Below is a small trained network, with its code and all its weights. Each question gives an input and a class and asks what happens when units are switched off, that is, made to give their printed mean instead of their output.

import numpy as np


def w(rows, s, z=0):
    codes = np.array(rows[::2]) - 128.0
    scale = np.full(codes.shape[1], s)
    scale[-1] = z or s
    return codes * scale


def f(y):
    return y / 2 * (1 + np.tanh(0.7978845608 * (y + 0.044715 * y**3)))


def log_softmax(a):
    a = a - a.max(-1, keepdims=True)
    return a - np.log(np.exp(a).sum(-1, keepdims=True))


def net(x, mask):
    res = np.array(x, float).reshape(1, 4) / 4 @ E
    y = f(res @ A[0][:, :-1].T + A[0][:, -1])
    res = res + np.where(mask, y, B[0][:, -1]) @ B[0][:, :-1]
    return log_softmax(res[-1] @ U[:, :-1].T + U[:, -1])


A, B = {}, {}
E = w([
[253,204,141,199],'x0',
[55,227,202,119],'x1',
[191,102,232,39],'x2',
[127,128,128,131],'x3',
],0.007)
A[0] = w([
[97,132,113,194,103],'neuron 0',
[183,58,80,171,126],'neuron 1',
[172,177,150,182,119],'neuron 2',
[197,86,151,50,133],'neuron 3',
[32,106,110,109,135],'neuron 4',
[37,242,109,78,133],'neuron 5',
[74,110,139,116,139],'neuron 6',
[212,148,122,186,130],'neuron 7',
[89,154,91,192,95],'neuron 8',
[120,139,92,113,253],'neuron 9',
[48,244,167,184,120],'neuron 10',
[165,201,146,182,170],'neuron 11',
[87,122,110,83,129],'neuron 12',
[200,198,149,145,115],'neuron 13',
[108,187,30,243,111],'neuron 14',
[92,85,143,94,89],'neuron 15',
[128,153,43,197,111],'neuron 16',
[174,97,38,100,109],'neuron 17',
[60,93,136,124,111],'neuron 18',
[53,84,116,117,108],'neuron 19',
[230,121,223,70,106],'neuron 20',
[179,190,104,130,118],'neuron 21',
[166,175,131,167,113],'neuron 22',
[84,114,118,230,103],'neuron 23',
[76,147,202,126,106],'neuron 24',
[101,68,80,37,161],'neuron 25',
[158,42,100,172,115],'neuron 26',
[62,90,138,11,122],'neuron 27',
[81,162,26,145,102],'neuron 28',
[76,172,212,107,130],'neuron 29',
[160,88,214,102,95],'neuron 30',
[106,199,141,112,111],'neuron 31',
[172,47,123,167,87],'neuron 32',
[75,81,143,129,111],'neuron 33',
[94,193,178,148,127],'neuron 34',
[157,42,52,95,132],'neuron 35',
[174,126,175,66,90],'neuron 36',
[101,137,124,111,99],'neuron 37',
],0.011,0.012)
B[0] = w([
[65,116,151,79,141],'neuron 0',
[142,75,194,141,177],'neuron 1',
[141,59,92,100,166],'neuron 2',
[82,127,191,119,187],'neuron 3',
[183,78,127,108,189],'neuron 4',
[152,85,172,163,199],'neuron 5',
[193,86,113,104,160],'neuron 6',
[168,59,104,94,186],'neuron 7',
[98,122,146,91,152],'neuron 8',
[188,255,178,87,255],'neuron 9',
[141,83,172,171,203],'neuron 10',
[196,76,126,87,201],'neuron 11',
[166,86,100,110,153],'neuron 12',
[144,46,82,89,175],'neuron 13',
[89,142,175,66,205],'neuron 14',
[105,92,79,109,140],'neuron 15',
[93,117,165,109,174],'neuron 16',
[134,65,197,181,157],'neuron 17',
[149,116,92,93,155],'neuron 18',
[146,55,69,65,164],'neuron 19',
[76,111,163,103,204],'neuron 20',
[166,54,79,32,154],'neuron 21',
[136,45,101,84,153],'neuron 22',
[29,122,170,72,154],'neuron 23',
[131,124,157,138,155],'neuron 24',
[184,97,144,101,203],'neuron 25',
[121,70,196,191,161],'neuron 26',
[154,85,129,92,203],'neuron 27',
[73,133,172,82,170],'neuron 28',
[145,94,171,177,182],'neuron 29',
[7,132,171,98,160],'neuron 30',
[131,65,149,163,146],'neuron 31',
[134,86,149,138,146],'neuron 32',
[154,81,86,97,147],'neuron 33',
[146,42,171,169,166],'neuron 34',
[139,78,211,171,184],'neuron 35',
[26,131,124,81,154],'neuron 36',
[125,62,108,134,124],'neuron 37',
],0.0084,0.011)
U = w([
[173,73,71,59,62],'0',
[51,114,136,69,125],'1',
[155,116,123,109,249],'2',
[152,78,151,181,63],'3',
[178,176,84,118,174],'4',
[117,160,9,172,78],'5',
[69,148,28,152,86],'6',
[70,189,82,171,75],'7',
],0.015,0.016)

Each question gives the input, the list of numbers given to net, and the class t.
The units are the neurons (one row each of A and B). Each row of codes is followed by its name. A weight is (code - 128) times the scale printed after its matrix; where a second scale follows, it is the last column's (A, B and U).
mask holds one flag per neuron, in row order. A switched-off neuron (its flag False) gives its mean, the last column of its row in B, instead of its output. The means were averaged over made-up inputs and are rounded, as every weight is.
A unit's drop is (log p(t) with every unit on - log p(t) with that unit switched off) / (log p(t) with every unit on - log p(t) with every unit switched off).
The circuit of an input: a set's keep is (log p(t) with only the set's units on - log p(t) with every unit switched off) / (log p(t) with every unit on - log p(t) with every unit switched off). Starting from the 12 units with the biggest drops (on a tie, the unit counted first), units are removed one at a time, each time the one whose removal leaves the highest keep (on an exact tie, the one counted first), for as long as the keep stays at least 0.8.
circuit, biggest first: the units of the circuit, biggest drop first
unit that matters most: the unit with the biggest drop
k most important neurons: the k neurons with the biggest drops, biggest first
drop when u is switched off: that unit's drop, to one decimal
input [-1,7,5,3], class 3: circuit, biggest first => [neuron 29; neuron 34; neuron 5]
input [6,8,-3,-4], class 3: circuit, biggest first => [neuron 10]
input [-3,-5,5,4], class 1: circuit, biggest first => [neuron 3; neuron 11]
input [-5,8,-6,4], class 3: circuit, biggest first => [neuron 5; neuron 10]
input [1,7,-5,-1], class 3: circuit, biggest first => [neuron 10; neuron 5]
input [0,7,6,-3], class 3: circuit, biggest first => [neuron 29; neuron 34]
input [-3,-7,4,-3], class 3: circuit, biggest first => [neuron 35; neuron 26]
input [-1,-8,8,-6], class 1: circuit, biggest first => [neuron 30; neuron 3]
input [6,1,6,-5], class 0: 2 most important neurons => [neuron 13; neuron 11]
input [7,5,-8,-1], class 1: 3 most important neurons => [neuron 14; neuron 23; neuron 16]
input [-3,4,-3,2], class 3: 2 most important neurons => [neuron 5; neuron 10]
input [-7,7,-7,7], class 0: 3 most important neurons => [neuron 4; neuron 19; neuron 6]
input [-6,-4,8,8], class 1: 2 most important neurons => [neuron 30; neuron 3]
input [7,1,-6,0], class 0: unit that matters most => neuron 11
input [8,3,8,-2], class 0: 2 most important neurons => [neuron 13; neuron 11]
input [7,-8,-4,-1], class 3: 2 most important neurons => [neuron 26; neuron 17]
input [5,8,-8,-6], class 1: 2 most important neurons => [neuron 14; neuron 23]
input [-6,-2,-3,-6], class 0: drop when neuron 19 is switched off => 0.2
input [-1,6,4,1], class 3: drop when neuron 34 is switched off => 0.1
input [8,3,2,5], class 0: drop when neuron 37 is switched off => 0.0
